Each row is followed by roughly how far along a hidden order it lies, from 0 to 15. A new part has a new order.
[ 14  21  21  -3  10 -12   3   2   5 -11  -2  -4 -11  20   0 -12  10   0
 -24 -12   6  -6   3   0   2  -3   1 -14  -1 -19  11  -8  -2  -3  40  -7
  16  10 -13   1  -8  -2   2  -9   1  11  15   1  25  -1 -13  11   3 -15
  -3 -11   9 -20   7  -4  -4   2  -8   2   0   5  -7  -9  -4   1   6   5
   1  -4   4 -23 -27 -15   1  10   6   8   1 -15   4   7   9   6 -14  11
 -29   3  -5 -15   8   7   3   2   0  10  -5 -11   0 -11  12  -2  -4   0
  -3 -14  -6   6  -7   2  11   6  -8  -4  -1   3  -2 -16  -1  12   1  15
  -9  -9  -1 -12  -8 -56  -7  16  -4   0  -3  -6  -2  -5] -> 10
[-10  -4   0 -15  30  -4  -6   5  -6   5   0  53  -8  -1   8  22  18  15
  14  -7   9  -1  -4   0   1  -8 -11   9  -8 -12  16   8 -24  -3  13  -2
  -2   6  -6   1  28  -2   7  -4   5  22   1   3  -6   4  -6   5  -5 -18
   9   4   2  -2   8   0   1  -5  -3  -2  -2   8 -24   0   3  19  14   8
  50  -5   0   2  35   7   8   7   7   0   0   6 -22   0   8   5 -30  -9
  -1   3  17  17  42  -4   1   4   5  16  13   8   1 -32  -7  -1   2 -20
  -1  11  -1   7  -9 -11  -2  12   1   0  -8  13  10   9   0  -8  -1  -5
   3   5  14   1 -21 -18  -7   0 -12   0 -21 -12   5  -7] -> 11
[  9   4  -3   4  24   4   4  -1   2 -13   1  56  37  -8   0  -6   1  10
  14  15  14 -13   2   1   8  21  32   0   4   3  18   7 -44  -8   4  -1
   2  -5   4   2  22   1   0  -7  -5  -3  -8   1  18   6   5  -9  -6 -18
  -1  -5  -8  -2   0  13  -1  -3 -14  -3  -4   0  10 -16  -7 -11  12   2
  14  -6  13  -1  19  -5   3 -13  -8   5   2   3  -1  -2  11 -11  12  -5
   9  -8  18  -2 -33  -2   1  -3  -5  11   9  -7   1 -17  -8  -2   2 -11
   4   3  -5  14   1   6  -3  -3  -1  -8   4   5  -2  -3   0   2   3  16
  -4  -3  -4  -3   4 -12   4   6   2   6 -21  15 -11  11] -> 13
[-13  -1   6 -26   1 -21   3   6  14  15  -1  28   5  20  -4  12   4  -5
  -6  -7  -7   0  15   9   6  -1  13  16 -13  -9  -9  -3 -25  12  -1   0
  22  -7   0  -7  -7  -4   0   4 -12  -6  -6  -6 -10   2   3  -5  -1   1
   5   5   4  -8  -5 -63   5   8 -18  -2   5  13   5  -5 -12  -3 -13   1
  44   0   9  -6  -3  22  -7 -11   2   4   4   4 -10  16  -4  -1 -17  -3
  48 -16 -17  -5 -56   1   1  -1  -2  -2  -6   4   0  -5  20  -1   9   1
   1  12  -3   1   2   0   9  -3   8   7   3  10   7   7   2 -15   0  18
   6  -6   2   7 -15  31   7   8  -7  -8   9   6  -3  -4] -> 4
[  1 -27  -5 -30  36   4  -5  -3 -21  10   4 -28   7  15   2  -6   7  -9
  14  12  16  -9  -8  -1  -9   0   1  16  -4  16   7   7  14 -13  24  -8
  17  -6   0   3   1   0   1 -11  -2 -10   5   4  13   9  22   2 -11 -44
  -2   5   4  -2   0  15   2  -8 -17  -1   4 -18  50 -15   3 -16   8  -2
 -46   5   2 -28  18 -12  -1   0   5  19  -1  -4 -24  -2  -7  13  21  -1
 -39   8  14  -3 -13   0  -3  -1   1  -2 -12 -18  -2  19 -19   1   7   6
  11  21  11   6  -1 -16   9  22   0  -1 -12  -7  -3  -6   0  23   1  15
 -18   3   2   5 -11  20   2  10  -2   6   5   7   1   4] -> 15
[  8   7   1  -4 -44 -10   7  -2  18  12  -2 -40  23 -36   2 -12  -4  -3
 -24  -3   6  -2  -2   5  -1 -24 -63  -3  23   8  -6  13  10   1 -10  -1
  -2 -36  -5   0 -28  -1   3   1   5  23   4   1 -17  -1   2  -9  -7 -19
  -3   1   3 -10   3  29   5   4  16   1  -3  -7 -62  -1   6  -1   8   7
  -4  -3   0 -12 -40 -18 -18   0  -2  -2  -5  12  23   0  -2   1  20  10
 -10   7   2  -2 -41  -1   1   0   1  15   4   2   0   3 -29  -2   2  15
   4   3   7  -9  -4   9   0  -5   6 -12   0   1  -8  -8   0  -3   0   7
  -2  -2  13   6   7  19  -3  -2  11  -6   9  -7   5   0] -> 8
[  7   0   8  21   5  -6   4  -1  19 -20  -2 -21   5   0   4 -11  -6  -3
  18   0  -2  -6   3 -13  -3   1  -5  -6  11 -37  24  -1  -9  -3   2   8
  12   0   4  -6  25  -4   0   7   5  16   6   2   0   0  -7  -8   5  -3
  -6 -10   7 -16   8 -39  10  -6  13   1   6  13   2  -7   4  11   4  -6
  11  -5  -3   6 -22   0  -4 -12   1  -7  -5   3  25  -1 -10 -27 -32  -2
   9   0   3   0  -6  -1   2   0  -1 -18  -3   4  -1  10  13   4   0   8
  -5 -15 -13  -3  -3  14  12  20  -1  11  -3  10   4  -1  -1  -4  -2   2
  10   6  -1   6  -4  12   1   4  12  -6 -16   0  -3   2] -> 1
[  9  -3  -7  13 -17 -33   2   2  -3  -8   0  -7  14 -35  -9  16  -1   3
   2  -1  -1   4   0  -6  -5  15 -21 -19   4  13  -3  -2 -29   8  13  13
  -5   6  11   5  -2  -1   4  -7 -24  10  17   5   8 -13 -16   1  13  15
  -1   0   4  23 -15 -30  -4   9  16   2  -2   4  63  -3  -4  12  -4   3
  32  17   0   9  33  18  -3  -1  -6 -19  -4   9  -6 -13  -8 -11   9  -4
   1   3  13  -6 -20   3   0  -1   1 -16  -2   3  -1   7   4   3   7  -7
   9   0   7  -8   1   5  -7  22   7   3  -9   1  -2  -6   1  -9  -2 -11
   5  -5 -24  18   5  23   9   6  -6  -2  19   4   2   7] -> 6
[ -4  -3   2  22  14 -15   8   1   1   3   0   3  13   3   4  -4   0 -27
   6  17  -5 -15   4  -1   3 -21  45  -4   3 -18  -9  -8  12   9  49   9
  -1 -19  -4  -3 -24  -1   4 -11  10  28   1   1  -6   1 -15   2  -5   6
   0   1  -2 -13  -2   3   0  -1  53  -1   5 -11 -11   0  -9   7   0   7
 -36 -10 -11  22  -7  16   7   4   7  -8   1   0  -9  16  -4 -13  -3   4
   3   4   1  -3  46  10  -2  -6  -5 -22   8  14   1  23 -14   0   3 -10
  -1 -16   1   9   2   9  17  -2  -2  13  -2  -8  -7  19   5 -28  -1  -3
  18  10  -8   2   0  28  -1  13  13 -23  -6   0   3 -22] -> 0
[  0  -2   6 -16  16  18   4   0 -22   3  -2  20  21   8  -2   8  -4   0
  -1 -10  21 -24  -9  12  -3   2 -37   3  -8  35  -5  10 -11   1  18   3
  10 -18  -3  -1  -4  -2  -5   1 -27  19  19   5   3  16   1  -5 -11   2
  -3  -6  -9  -6   7  22 -18 -10  14   1   2 -12  13 -15  -5  13  -8  -2
 -18  -9  -1  11 -32  16   1   4   2   1   0  -8 -37  13  16   8  13  -2
  34 -17  -9  10  39  -5   2   4  -3  15  -3  -3   2  -7  11   1   2 -29
   4  11   3   6   2   1  11  -3  -4  -2   4   3   0  -9   1   3  -2   8
  17   8   2  19   6  14  -2  11  15   6  -6  17  -8  -3] -> 13
[-12   5  -5  -9  22   5   1   7   4  13   2  -9  15  18   7  -3  -6  11
   2 -22  13   9   1  11   3 -15 -27   9  -1  -1 -17   0   8 -26  18  -4
   8  -8   8   3  39   5   4 -10 -18 -20  -6  -4   0   1  -1 -10   0  13
   2   2  -2 -14   7 -33   2 -10 -42   1  -2   5  17 -10  11  -1 -12   6
  10   1   1   1  32  24   8 -13  -1   0   3   2  -7  10   3  21 -13  -3
 -15  -6  15 -10 -36   2  -1  -1   2  20  -7  -7   1   7 -27  -1 -14   5
   0   2   1   7   2   2  18  22  -5  -5   7   8 -22  -7   1  -3  -2  13
   2  -4 -18   0  -4  12  -3   7  13   8  19 -13  -4   3] -> 14
[  4 -10  -8  12  32  -9   3   4 -10   6   1  11   4 -15  -6   7  -3  16
   8  -7   7   7   8   4   2  -2  17  -3   7  -6   3 -14 -28  14  10   5
 -16   9  -3  -4   1  -2   0  10 -11 -31 -22  -8  -2 -16   1   2   0 -22
   1  15   3  11  15 -16  -1   2  24  -3   1   1  22   4 -19   8   6   4
 -15  -6   3   8   8  -2  20  -9  -8  10   0  12   1   9   4  18 -10  -2
  12   5  -1  13  -5  -5  -2   2   1  -3  -6   5   0  20   1   2   2  -2
   9  15   4 -11   4 -13   4  -7  -7   2   2   0   6  -3  -1   3   0  -6
   6  -5  10   9 -16  14  14   5   9  -7  -3   1   2   0] -> 4
[  3   5  -1  -2   7   7  -2  -4  16   4  -2  14 -12  13   2  11   9  -4
  -4  -5  13   0  -1   6   1  -4  33 -18  -8  48 -15   0  15   7   8 -17
  -4  -7   3   2  19  -2   6  -1   1   9   4  -5   5 -16 -13   0  -3   7
   1  -5   3  19  18   1 -14   1 -34   0  -1  -9 -37  -1   0  10  -8   1
   2  -1   6   3 -32   0 -23  13  -1   8   3 -11 -20  -4   3  10  25   3
  15   3  12  12  16   5   0   4   4  43  -2  -1   3  13 -19  -1  -4  16
  -9  10  -3   3  -2   9  -4 -12  -8   1   1  -4   0 -16  -1  -5  -1  14
  -3  -6   0 -13   1  22   7 -11  -1   4   5 -11   1   9] -> 14
[  1   8  -1   8  26  10   3   3  19  -5  -2 -34  10  16   0   9  -3  -3
  19  -1  -6  -9  -7   5  -2   8 -33   6   1 -21  -9  -5   2   7 -29   3
   2   3 -15   1  23  -4  -4  14  19 -24 -15  12 -23  31  -1  -4 -12  -4
   3 -11   3 -11 -28 -44 -11   0   6   5  -4  -1 -11  -3  -3   4   7  -6
  -5  -8 -10  23 -10   9  -6  11  -3   0   4  11  20   6  -3  -4  53  -3
  -3  -4  20  -4  12  -2  -1  -6  -1  -3  -3   2   0 -20  -1   3   4   6
 -10  10  -4  -1  -2  12   0 -19  -8   1   8  -3  -5  10  -3  18  -2  13
  -8  -2 -14   1  -3 -17   7 -11  -2   8  -5   2  -1   6] -> 8
[ -8 -10   0  13  44  10   0   2   5   2   3   2  -1  13  -1  11   5 -13
 -16 -16   3   1   9  -4   3  16  25 -12  20  -7   3   0  -8  10   3  11
  -4   4  -8  -3 -20   3   0   2   5 -13 -10  -2 -16 -14  -1  18   8  -5
  -1   4  -1  -1  -4  13 -10   7 -17  -1   2  -2  -3  -4  -8   8   3   1
  -5  -9   1   9  -6  -2   0  10   2   2   0  -2  23   3   3  37   6   1
   1  -5  -3  -3 -57  -6   1   1  -2 -29 -11  -8   0 -21  -1  -2  -1  -4
   9 -21   4  -3   6  -1  -5  -3   0  -8   3  -2  18  -7   2  -1  -1  -1
  -6  -1 -17  -9  13   3   1   3  19 -10  -9  23   3   5] -> 8
[-12   8   1   4  -7  -7  -2   8 -18  11   0  29 -14  -8   1 -13  -2  -1
  -8   9  -9   7  11  -4  -1 -27 -18   2 -11 -14  -1  -1 -12   2 -17   2
  11  15   4  -2 -19   1   3  -6  -6  26 -12   4   2 -18  -2 -12  -6  12
   1  23   0   0  10 -24   2  -8  57   4   3  16  10  16  -9  -1 -12  -8
   2   1  -2   4  27   2   2  -9   4   6   0  -3  22   9  -1   6   7   2
  11   1  10 -16  54  -8   1   2   0  -1  11   3  -2   5  -8  -1  -1   4
   0 -25   1  -1   5   4  -6  -8  -9   4  11  -6   1   3   4   2  -1  -5
   8  22  -7  13   0 -48   2   5   3  -3 -19  -2   3   1] -> 2
[-17   7  -4  -1  13 -11   3   2 -21   1   0  63  12   9  -1   1  -8   8
  -5 -13   1  16 -14  -6  -1 -17  36  -5  25 -14  28  -4 -21  22  50  -2
  -3   6   8  -2  39  -1  -7   1   4  -7  -4  -4 -13  -2   0 -27  12  16
  -6  -6   5   0  11  41   8  -2  12   0  -4  -4  31  -1  -4   4  -9  -4
  28  -2  -2  11  14  -8   5   4   2 -15  -3   7  10  17  11  -3  22 -10
  -5   1   5   8  -2   1  -2   1  -2 -23  10   8   1 -13  -5   2  -7  13
  -3   7   1   1   0   3 -13  10   6  -2   3  -1  11  -3  -2 -19  -3   7
  -2   7 -21  17   3  31  15   6   3 -17  11  -3   7  -6] -> 3
[ -3   9  11  -2  33 -18   8   1  -6   3  -2 -48  -8   1   2 -40   2 -15
   6   8  21  -8 -13   5  10 -12 -38   3 -16  -7  -7  -8 -15   2   5 -12
  -1 -10 -14  -2 -32  -2  -5   1  37  -5 -17  -3  22  26  -2  -4  -2  27
   0  -6   5  -1  15  14   0  -6  19   4  -2   5  -6   3   5  15   8   6
 -40   2  -2   5  16 -19   8   3   9   2  -1 -16  -2  -3 -10  37 -42   9
  12 -19 -34  -3  13  -6   0   1  -5   2   7  18  -1  17 -13  -1  -3   7
   6  -3   1  -9   2  -3  -8 -22   2  -1   5  -1   5  12  -1   6   2 -23
   4   8  -7   2  15 -21  -5  -5   7  -5  16   5   3   4] -> 3
